Small tables with named rows and columns. After each table, cells are looked up by row and column.

Nopimuk.csv
,Tanuk,Todi,Tiluz,Rut
Fufelas,-51.050,-24.670,-0.445,-82.284
Lapuvut,-36.696,-10.148,-15.155,-24.949
Nomil,-45.691,-25.685,-17.219,41.944
Mavozev,-58.089,-4.798,-14.798,-14.747
Zapo,-33.229,-14.708,-17.865,-81.384
Lig,-33.320,-30.507,-5.916,2.824
Rofos,-8.010,-32.872,3.656,4.997
Bol,-58.254,-22.319,-9.161,60.437
Nuser,-57.527,-0.374,-8.657,12.236
Pezufin,-52.098,-6.279,-36.436,2.503
Kug,4.689,-12.689,-9.294,-35.942
Rilezi,-31.252,-11.420,-47.868,-41.149
Satu,1.664,-36.392,-25.725,-7.951
Debolag,-41.946,-30.985,-33.114,-49.936

What is the Rut of Nuser in Nopimuk? 12.236
What is the Rut of Rofos in Nopimuk? 4.997
What is the Tiluz of Mavozev in Nopimuk? -14.798
What is the Rut of Lig in Nopimuk? 2.824
What is the Rut of Mavozev in Nopimuk? -14.747
What is the Tiluz of Nuser in Nopimuk? -8.657
What is the Rut of Satu in Nopimuk? -7.951
What is the Rut of Bol in Nopimuk? 60.437
What is the Rut of Pezufin in Nopimuk? 2.503
What is the Tanuk of Nuser in Nopimuk? -57.527
What is the Todi of Kug in Nopimuk? -12.689
What is the Tanuk of Lig in Nopimuk? -33.320
What is the Todi of Nuser in Nopimuk? -0.374
What is the Todi of Lig in Nopimuk? -30.507
What is the Tanuk of Rofos in Nopimuk? -8.010
What is the Tanuk of Kug in Nopimuk? 4.689
What is the Tanuk of Mavozev in Nopimuk? -58.089
Which row has the largest Todi? Nuser

Mov
         Belide  Dodifur
Sozen     0.529    0.344
Rit       0.522    0.402
Zimov     0.420    0.519
Sil       0.743    0.146
Raf       0.590    0.413
Lon       0.215    0.825
Sizirag   0.498    0.457
Leluzi    0.409    0.599

What is the Belide of Lon in Mov?
0.215
What is the Dodifur of Raf in Mov?
0.413
What is the Dodifur of Sozen in Mov?
0.344
What is the Belide of Leluzi in Mov?
0.409
What is the Dodifur of Sizirag in Mov?
0.457
What is the Dodifur of Leluzi in Mov?
0.599
What is the Belide of Raf in Mov?
0.590
What is the Dodifur of Lon in Mov?
0.825
What is the Belide of Sizirag in Mov?
0.498
What is the Dodifur of Zimov in Mov?
0.519
What is the Belide of Zimov in Mov?
0.420
What is the Belide of Sozen in Mov?
0.529
Row with the largest Belide: Sil

Bom
         Mika  Turomi  Kepodit  Ruson  Galon  Nukune  Lup  Nak  Teg
Gelomu    173     121      179    178    146     107  146  156  146
Zibod     204      88      147    133    202     138   60  146  160
Fivufig   176     131      159    151    169     176  132  168  164
Non       172      80       80    144    167     159  155  108  147
Bobid     230     165      121    162    167     184  155  125  112
Vepiz     119     234      118    145    113     200  147  107  157
Nufezo    180     115      163    145    139     183  114  173  152
Metu      181     182      159    186    129     188   92  146  142
Dobopa    100     177      140    176    112     135  241  173  140
Rezazun   112     234      149    151     64     209  112   94  122
Vago      135     132      176    133    135     132  174  209  139

Lup of Zibod = 60
Galon of Zibod = 202
Nak of Vago = 209
Turomi of Rezazun = 234
Galon of Non = 167
Ruson of Fivufig = 151

Zapoz:
          Zavi   Gazo   Beme   Savi
Zapogin  90.07  50.39  43.10  65.66
Vin      55.96  45.47  47.14  44.26
Sot       1.73  79.87  82.69  55.49
Zodi     66.90  48.22  48.75  59.34
Rak      41.17  64.03  80.58  77.18
Kef      38.66  58.43  70.73  64.48
Logar    57.40  61.16  64.38  53.96
Tuzop    55.50  53.78  60.59  60.25
Fiz      38.38  63.12  63.78  59.02
Kotun    57.53  53.86  57.01  55.99
Pevof    53.64  54.25  53.80  54.11

Zapogin, Zavi -> 90.07
Tuzop, Savi -> 60.25
Kef, Gazo -> 58.43
Zodi, Zavi -> 66.90
Zodi, Gazo -> 48.22
Vin, Zavi -> 55.96
Pevof, Beme -> 53.80
Logar, Beme -> 64.38
Zapogin, Gazo -> 50.39
Pevof, Gazo -> 54.25
Row with the largest Gazo: Sot

Limene
|  | Buni | Pes | Neb | Pabife | Soru | Pefuv | Vife | Lep | Fut |
|---|---|---|---|---|---|---|---|---|---|
| Nin | 118 | 80 | 41 | 213 | 67 | 119 | 128 | 107 | 119 |
| Rok | 6 | 85 | 97 | 98 | 145 | 77 | 165 | 120 | 158 |
| Guden | 125 | 41 | 114 | 102 | 184 | 69 | 140 | 47 | 99 |
| Nogo | 123 | 112 | 65 | 92 | 145 | 163 | 32 | 168 | 60 |
| Kanazol | 127 | 103 | 63 | 105 | 137 | 167 | 51 | 211 | 89 |
| Fuvedi | 64 | 89 | 92 | 164 | 71 | 59 | 126 | 48 | 78 |
| Resevi | 93 | 198 | 93 | 75 | 177 | 103 | 106 | 54 | 75 |
| Poma | 61 | 167 | 89 | 137 | 110 | 125 | 87 | 28 | 67 |
| Giz | 137 | 181 | 154 | 79 | 195 | 146 | 123 | 33 | 112 |
| Dapig | 137 | 136 | 169 | 137 | 49 | 145 | 48 | 108 | 42 |
| Suza | 73 | 122 | 160 | 145 | 30 | 92 | 41 | 105 | 149 |

Giz, Pabife => 79
Nogo, Neb => 65
Resevi, Neb => 93
Nogo, Vife => 32
Rok, Fut => 158
Poma, Lep => 28
Nin, Lep => 107
Giz, Pes => 181

Vimuze:
fields: Giku, Botota, Kenuv, Puni, Lozana, Faka
Binib: [0.06, 0.47, 0.50, 0.13, 0.16, 0.64]
Vozog: [0.59, 0.77, 0.39, 0.49, 0.75, 0.66]
Roviget: [0.24, 0.65, 0.34, 0.51, 0.83, 0.91]
Rusin: [0.39, 0.85, 0.45, 0.19, 0.43, 0.65]
Bub: [0.01, 0.20, 0.50, 0.34, 0.20, 0.65]
Zer: [0.11, 0.87, 0.43, 0.14, 0.49, 0.80]
Tozi: [0.51, 0.87, 0.44, 0.34, 0.57, 0.60]
Tinere: [0.42, 0.58, 0.34, 0.52, 0.82, 0.91]
Rizufop: [0.08, 0.68, 0.51, 0.13, 0.21, 0.49]
Lekub: [0.21, 0.14, 0.49, 0.51, 0.30, 0.58]

Zer, Botota -> 0.87
Tinere, Puni -> 0.52
Tinere, Giku -> 0.42
Tozi, Kenuv -> 0.44
Rusin, Faka -> 0.65
Zer, Giku -> 0.11
Tinere, Faka -> 0.91
Tozi, Puni -> 0.34
Lekub, Puni -> 0.51
Rizufop, Lozana -> 0.21
Binib, Giku -> 0.06
Lekub, Kenuv -> 0.49
Lekub, Botota -> 0.14
Bub, Botota -> 0.20
Roviget, Puni -> 0.51
Vozog, Giku -> 0.59
Tozi, Giku -> 0.51
Vozog, Faka -> 0.66
Tinere, Botota -> 0.58
Bub, Giku -> 0.01

